Below is a small trained network, with its code and all its weights. Each question gives an input and a class and asks what happens when units are switched off, that is, made to give their printed mean instead of their output.

import numpy as np


def w(rows, s, z=0):
    codes = np.array(rows[::2]) - 128.0
    scale = np.full(codes.shape[1], s)
    scale[-1] = z or s
    return codes * scale


def norm(h):
    return h / np.sqrt((h * h).mean(-1, keepdims=True) + 1e-5)


def f(y):
    return y / 2 * (1 + np.tanh(0.7978845608 * (y + 0.044715 * y**3)))


def log_softmax(a):
    a = a - a.max(-1, keepdims=True)
    return a - np.log(np.exp(a).sum(-1, keepdims=True))


def net(x, mask):
    res = np.array(x, float).reshape(1, 4) / 4 @ E
    u = 0
    for l in range(4):
        y = f(norm(res) @ A[l][:, :-1].T + A[l][:, -1])
        res = res + np.where(mask[u : u + 4], y, B[l][:, -1]) @ B[l][:, :-1]
        u += 4
    return log_softmax(norm(res)[-1] @ U[:, :-1].T + U[:, -1])


A, B = {}, {}
E = w([
[166,109,184,94],'x0',
[254,124,138,209],'x1',
[52,117,97,216],'x2',
[90,52,38,56],'x3',
],0.0077)
A[0] = w([
[155,46,202,76,253],'0.n1',
[111,20,96,187,140],'0.n2',
[102,132,82,27,174],'0.n3',
[255,160,33,107,217],'0.n4',
],0.0076,0.0017)
B[0] = w([
[83,254,127,167,224],'0.n1',
[179,175,230,101,175],'0.n2',
[126,155,145,121,220],'0.n3',
[166,172,107,112,252],'0.n4',
],0.0072,0.0035)
A[1] = w([
[67,120,105,60,73],'1.n1',
[104,50,198,201,11],'1.n2',
[78,54,162,137,167],'1.n3',
[96,211,1,144,101],'1.n4',
],0.0096,0.0011)
B[1] = w([
[184,178,106,171,252],'1.n1',
[153,7,127,127,175],'1.n2',
[150,109,176,200,148],'1.n3',
[92,2,24,74,247],'1.n4',
],0.0078,0.0026)
A[2] = w([
[107,92,129,91,247],'2.n1',
[89,217,152,108,70],'2.n2',
[85,9,61,116,249],'2.n3',
[176,141,202,56,169],'2.n4',
],0.011,0.0012)
B[2] = w([
[90,166,254,90,148],'2.n1',
[61,153,100,171,212],'2.n2',
[173,88,146,112,252],'2.n3',
[64,124,83,167,235],'2.n4',
],0.0091,0.0043)
A[3] = w([
[179,13,124,169,23],'3.n1',
[127,177,228,27,130],'3.n2',
[253,29,195,133,5],'3.n3',
[22,121,100,160,186],'3.n4',
],0.0054,0.0026)
B[3] = w([
[2,157,232,236,151],'3.n1',
[48,194,175,184,133],'3.n2',
[63,107,132,147,178],'3.n3',
[150,94,159,201,252],'3.n4',
],0.0069,0.002)
U = w([
[155,127,130,13,113],'0',
[185,136,118,127,40],'1',
[102,5,127,90,29],'2',
[121,53,204,159,202],'3',
[85,165,158,118,250],'4',
[210,162,178,145,86],'5',
],0.014,0.0021)

Each question gives the input, the list of numbers given to net, and the class t.
The units are the neurons (one row each of A and B). Each row of codes is followed by its name. A weight is (code - 128) times the scale printed after its matrix; where a second scale follows, it is the last column's (A, B and U).
mask holds one flag per neuron, layer by layer. A switched-off neuron (its flag False) gives its mean, the last column of its row in B, instead of its output. The means were averaged over made-up inputs and are rounded, as every weight is.
A unit's drop is (log p(t) with every unit on - log p(t) with that unit switched off) / (log p(t) with every unit on - log p(t) with every unit switched off).
The circuit of an input: a set's keep is (log p(t) with only the set's units on - log p(t) with every unit switched off) / (log p(t) with every unit on - log p(t) with every unit switched off). Starting from the 12 units with the biggest drops (on a tie, the unit counted first), units are removed one at a time, each time the one whose removal leaves the highest keep (on an exact tie, the one counted first), for as long as the keep stays at least 0.8.
circuit, biggest first: the units of the circuit, biggest drop first
most important unit: the unit with the biggest drop
k most important neurons: the k neurons with the biggest drops, biggest first
top k neurons in layer l: the k neurons of layer l with the biggest drops, biggest first
drop when u is switched off: that unit's drop, to one decimal
input [-2,0,4,1], class 3: most important unit -> 0.n2
input [-1,-5,7,1], class 3: top 2 neurons in layer 0 -> (0.n1, 0.n4)
input [-6,4,2,-1], class 2: 2 most important neurons -> (1.n4, 1.n1)
input [-7,-7,5,-4], class 2: circuit, biggest first -> (1.n4, 2.n3)
input [6,-6,1,7], class 4: top 2 neurons in layer 0 -> (0.n3, 0.n4)
input [-3,-3,-2,1], class 0: 2 most important neurons -> (1.n4, 0.n3)
input [4,4,1,6], class 1: 2 most important neurons -> (0.n2, 2.n4)
input [1,-8,-6,4], class 4: top 2 neurons in layer 2 -> (2.n1, 2.n2)
input [-5,-6,5,-1], class 2: 2 most important neurons -> (1.n4, 2.n3)
input [-2,1,1,6], class 0: 2 most important neurons -> (0.n2, 2.n4)
input [-5,-1,-6,-4], class 4: 2 most important neurons -> (1.n1, 2.n2)
input [1,-2,-8,-3], class 4: drop when 2.n4 is switched off -> 0.1
input [-7,4,4,4], class 2: drop when 1.n4 is switched off -> 0.6
input [6,0,0,-1], class 4: most important unit -> 0.n1
input [-7,-2,7,-1], class 2: drop when 2.n4 is switched off -> 0.0
input [6,1,-7,-2], class 4: drop when 2.n4 is switched off -> 0.2
